Below is a small trained network, with its code and all its weights. Each question gives an input and a class and asks what happens when units are switched off, that is, made to give their printed mean instead of their output.

import numpy as np


def w(rows, s, z=0):
    codes = np.array(rows[::2]) - 128.0
    scale = np.full(codes.shape[1], s)
    scale[-1] = z or s
    return codes * scale


def norm(h):
    return h / np.sqrt((h * h).mean(-1, keepdims=True) + 1e-5)


def f(y):
    return np.maximum(y, 0)


def log_softmax(a):
    a = a - a.max(-1, keepdims=True)
    return a - np.log(np.exp(a).sum(-1, keepdims=True))


def net(x, mask):
    res = np.array(x, float).reshape(1, 3) / 4 @ E
    u = 0
    for l in range(2):
        y = f(norm(res) @ A[l][:, :-1].T + A[l][:, -1])
        res = res + np.where(mask[u : u + 4], y, B[l][:, -1]) @ B[l][:, :-1]
        u += 4
    return log_softmax(norm(res)[-1] @ U[:, :-1].T + U[:, -1])


A, B = {}, {}
E = w([
[101,107,113,214,117,118,29,132,137],'x0',
[97,214,86,249,180,194,115,87,137],'x1',
[189,90,146,159,128,161,204,158,112],'x2',
],0.0015)
A[0] = w([
[116,133,107,142,141,157,132,147,125,85],'0.n0',
[161,132,156,2,122,126,142,106,118,254],'0.n1',
[98,181,97,146,139,154,167,111,114,130],'0.n2',
[8,207,76,172,153,68,100,61,127,78],'0.n3',
],0.0032,0.0022)
B[0] = w([
[89,180,105,30,140,148,119,63,62,140],'0.n0',
[251,192,38,166,202,8,92,252,217,253],'0.n1',
[208,186,110,52,76,212,136,91,143,185],'0.n2',
[251,103,86,146,117,26,202,181,84,224],'0.n3',
],0.002,0.0038)
A[1] = w([
[130,55,120,163,108,95,113,162,130,244],'1.n0',
[111,140,74,175,149,135,82,122,110,183],'1.n1',
[146,139,149,133,148,171,173,133,124,254],'1.n2',
[100,97,116,3,97,85,134,149,131,164],'1.n3',
],0.0048,0.00085)
B[1] = w([
[36,64,204,183,52,138,156,141,69,254],'1.n0',
[148,96,170,2,125,66,198,176,152,216],'1.n1',
[60,98,120,111,69,79,39,85,94,204],'1.n2',
[228,243,24,162,175,164,224,44,103,231],'1.n3',
],0.003,0.0031)
U = w([
[51,100,186,102,222,192,66,132,168,36],'0',
[35,18,240,162,67,76,131,185,101,158],'1',
[22,103,223,79,220,236,69,140,241,2],'2',
[78,159,122,114,85,254,113,27,84,134],'3',
[126,140,141,105,227,172,91,158,227,82],'4',
[31,102,212,102,233,221,46,133,230,19],'5',
[227,182,65,120,124,56,184,152,121,173],'6',
],0.0076,0.006)

Each question gives the input, the list of numbers given to net, and the class t.
The units are the neurons (one row each of A and B). Each row of codes is followed by its name. A weight is (code - 128) times the scale printed after its matrix; where a second scale follows, it is the last column's (A, B and U).
mask holds one flag per neuron, layer by layer. A switched-off neuron (its flag False) gives its mean, the last column of its row in B, instead of its output. The means were averaged over made-up inputs and are rounded, as every weight is.
A unit's drop is (log p(t) with every unit on - log p(t) with that unit switched off) / (log p(t) with every unit on - log p(t) with every unit switched off).
The circuit of an input: a set's keep is (log p(t) with only the set's units on - log p(t) with every unit switched off) / (log p(t) with every unit on - log p(t) with every unit switched off). Starting from all 8 units, units are removed one at a time, each time the one whose removal leaves the highest keep (on an exact tie, the one counted first), for as long as the keep stays at least 0.8.
circuit, biggest first: the units of the circuit, biggest drop first
unit that matters most: the unit with the biggest drop
k most important neurons: the k neurons with the biggest drops, biggest first
top k neurons in layer l: the k neurons of layer l with the biggest drops, biggest first
drop of u: that unit's drop, to one decimal
input [6,7,-8], class 6: circuit, biggest first -> 0.n3
input [0,7,4], class 3: 3 most important neurons -> 0.n1, 0.n2, 1.n2
input [6,-3,-4], class 1: 2 most important neurons -> 1.n0, 0.n2
input [-1,5,6], class 3: circuit, biggest first -> 0.n1, 0.n3
input [-3,3,2], class 3: circuit, biggest first -> 0.n1, 0.n3
input [-2,7,4], class 3: circuit, biggest first -> 0.n1, 1.n2
input [6,5,8], class 1: 3 most important neurons -> 1.n3, 1.n1, 0.n1
input [0,2,2], class 3: 2 most important neurons -> 0.n1, 0.n2
input [-5,8,1], class 3: 4 most important neurons -> 0.n1, 1.n2, 0.n2, 1.n3
input [7,4,-6], class 1: 2 most important neurons -> 1.n3, 0.n1
input [4,-5,2], class 1: 2 most important neurons -> 1.n0, 0.n2
input [-1,7,6], class 3: top 2 neurons in layer 0 -> 0.n1, 0.n3
input [-7,6,1], class 3: top 3 neurons in layer 1 -> 1.n2, 1.n1, 1.n3
input [8,-2,-8], class 1: unit that matters most -> 1.n0
input [0,7,8], class 3: 3 most important neurons -> 0.n1, 1.n2, 0.n3
input [-2,4,3], class 3: drop of 0.n1 -> 0.6
input [-1,2,8], class 3: drop of 1.n0 -> 0.3
input [-1,7,7], class 3: drop of 0.n1 -> 0.9
